Below are the code and all the weights of a small trained network. Each question names an input and a class and asks about switching units off, where a switched-off unit gives its printed mean instead of its output.

import numpy as np


def w(rows, s, z=0):
    codes = np.array(rows[::2]) - 128.0
    scale = np.full(codes.shape[1], s)
    scale[-1] = z or s
    return codes * scale


def norm(h):
    return h / np.sqrt((h * h).mean(-1, keepdims=True) + 1e-5)


def f(y):
    return y / 2 * (1 + np.tanh(0.7978845608 * (y + 0.044715 * y**3)))


def log_softmax(a):
    a = a - a.max(-1, keepdims=True)
    return a - np.log(np.exp(a).sum(-1, keepdims=True))


def net(x, mask):
    res = np.array(x, float).reshape(1, 5) / 4 @ E
    u = 0
    for l in range(4):
        y = f(norm(res) @ A[l][:, :-1].T + A[l][:, -1])
        res = res + np.where(mask[u : u + 3], y, B[l][:, -1]) @ B[l][:, :-1]
        u += 3
    return log_softmax(norm(res)[-1] @ U[:, :-1].T + U[:, -1])


A, B = {}, {}
E = w([
[99,168,73,217,101,47],'x0',
[181,106,88,134,93,44],'x1',
[199,134,131,220,141,81],'x2',
[74,82,172,121,138,79],'x3',
[114,157,50,7,170,135],'x4',
],0.0019)
A[0] = w([
[129,98,223,94,26,208,108],'0.n1',
[85,144,52,47,158,50,4],'0.n2',
[157,254,14,114,94,165,105],'0.n3',
],0.0037,0.0028)
B[0] = w([
[117,181,105,68,151,224,190],'0.n1',
[174,108,4,131,230,32,164],'0.n2',
[51,174,149,187,84,180,255],'0.n3',
],0.0042,0.0012)
A[1] = w([
[55,189,193,222,134,205,1],'1.n1',
[253,80,107,120,94,92,122],'1.n2',
[35,207,114,175,137,195,123],'1.n3',
],0.0044,0.0032)
B[1] = w([
[125,225,6,164,111,165,187],'1.n1',
[52,135,211,65,80,151,162],'1.n2',
[60,253,115,179,64,159,252],'1.n3',
],0.0044,0.0018)
A[2] = w([
[83,114,2,90,211,22,41],'2.n1',
[220,70,192,139,238,176,48],'2.n2',
[145,157,206,159,98,190,254],'2.n3',
],0.0044,0.0023)
B[2] = w([
[38,111,40,35,253,66,207],'2.n1',
[195,236,83,99,164,148,121],'2.n2',
[89,108,106,62,120,85,255],'2.n3',
],0.0053,0.0026)
A[3] = w([
[23,144,153,49,106,141,161],'3.n1',
[124,55,3,34,239,53,55],'3.n2',
[247,157,24,83,241,156,5],'3.n3',
],0.0034,0.0027)
B[3] = w([
[58,127,175,137,48,225,255],'3.n1',
[53,171,14,81,182,38,244],'3.n2',
[254,152,211,155,150,125,114],'3.n3',
],0.0036,0.002)
U = w([
[20,43,20,15,243,20,251],'0',
[19,253,50,229,18,235,253],'1',
[46,65,228,13,40,248,245],'2',
[228,131,209,29,175,171,96],'3',
[210,48,68,227,247,169,3],'4',
[219,25,49,233,234,172,3],'5',
[250,159,100,170,228,228,4],'6',
[183,19,230,249,13,17,227],'7',
],0.0057,0.0048)

Each question gives the input, the list of numbers given to net, and the class t.
The units are the neurons (one row each of A and B). Each row of codes is followed by its name. A weight is (code - 128) times the scale printed after its matrix; where a second scale follows, it is the last column's (A, B and U).
mask holds one flag per neuron, layer by layer. A switched-off neuron (its flag False) gives its mean, the last column of its row in B, instead of its output. The means were averaged over made-up inputs and are rounded, as every weight is.
A unit's drop is (log p(t) with every unit on - log p(t) with that unit switched off) / (log p(t) with every unit on - log p(t) with every unit switched off).
The circuit of an input: a set's keep is (log p(t) with only the set's units on - log p(t) with every unit switched off) / (log p(t) with every unit on - log p(t) with every unit switched off). Starting from all 12 units, units are removed one at a time, each time the one whose removal leaves the highest keep (on an exact tie, the one counted first), for as long as the keep stays at least 0.8.
units of the circuit, in order: the units of the circuit, biggest drop first
most important unit: the unit with the biggest drop
top k neurons: the k neurons with the biggest drops, biggest first
k most important neurons of layer l: the k neurons of layer l with the biggest drops, biggest first
drop of u: that unit's drop, to one decimal
input [0,8,5,0,-1], class 7: top 2 neurons -> 2.n1; 0.n1
input [1,5,3,4,1], class 7: top 4 neurons -> 1.n2; 1.n1; 2.n1; 2.n3
input [5,1,-1,3,-6], class 7: units of the circuit, in order -> 0.n3; 2.n1; 1.n3
input [-5,-6,7,6,5], class 3: most important neuron of layer 3 -> 3.n3
input [3,2,0,2,-7], class 7: top 2 neurons -> 0.n3; 2.n1
input [-7,3,3,5,-4], class 3: top 3 neurons -> 1.n3; 2.n2; 0.n1
input [-4,0,4,6,0], class 3: top 3 neurons -> 1.n3; 2.n2; 2.n1
input [-7,3,7,3,2], class 2: top 2 neurons -> 1.n2; 2.n1
input [0,6,-7,1,-4], class 2: top 3 neurons -> 2.n1; 0.n3; 0.n1
input [-5,5,-1,-4,2], class 2: top 2 neurons -> 2.n1; 1.n2
input [7,3,3,-1,0], class 7: 2 most important neurons of layer 3 -> 3.n2; 3.n1
input [4,7,-8,-2,-6], class 7: drop of 2.n1 -> 0.4
input [-8,6,-3,4,-4], class 3: drop of 0.n1 -> 0.3
input [-4,8,-4,3,-6], class 2: most important unit -> 0.n1
input [2,5,5,-4,1], class 7: drop of 2.n1 -> 0.3
input [6,3,6,-1,-2], class 7: drop of 2.n1 -> 0.1
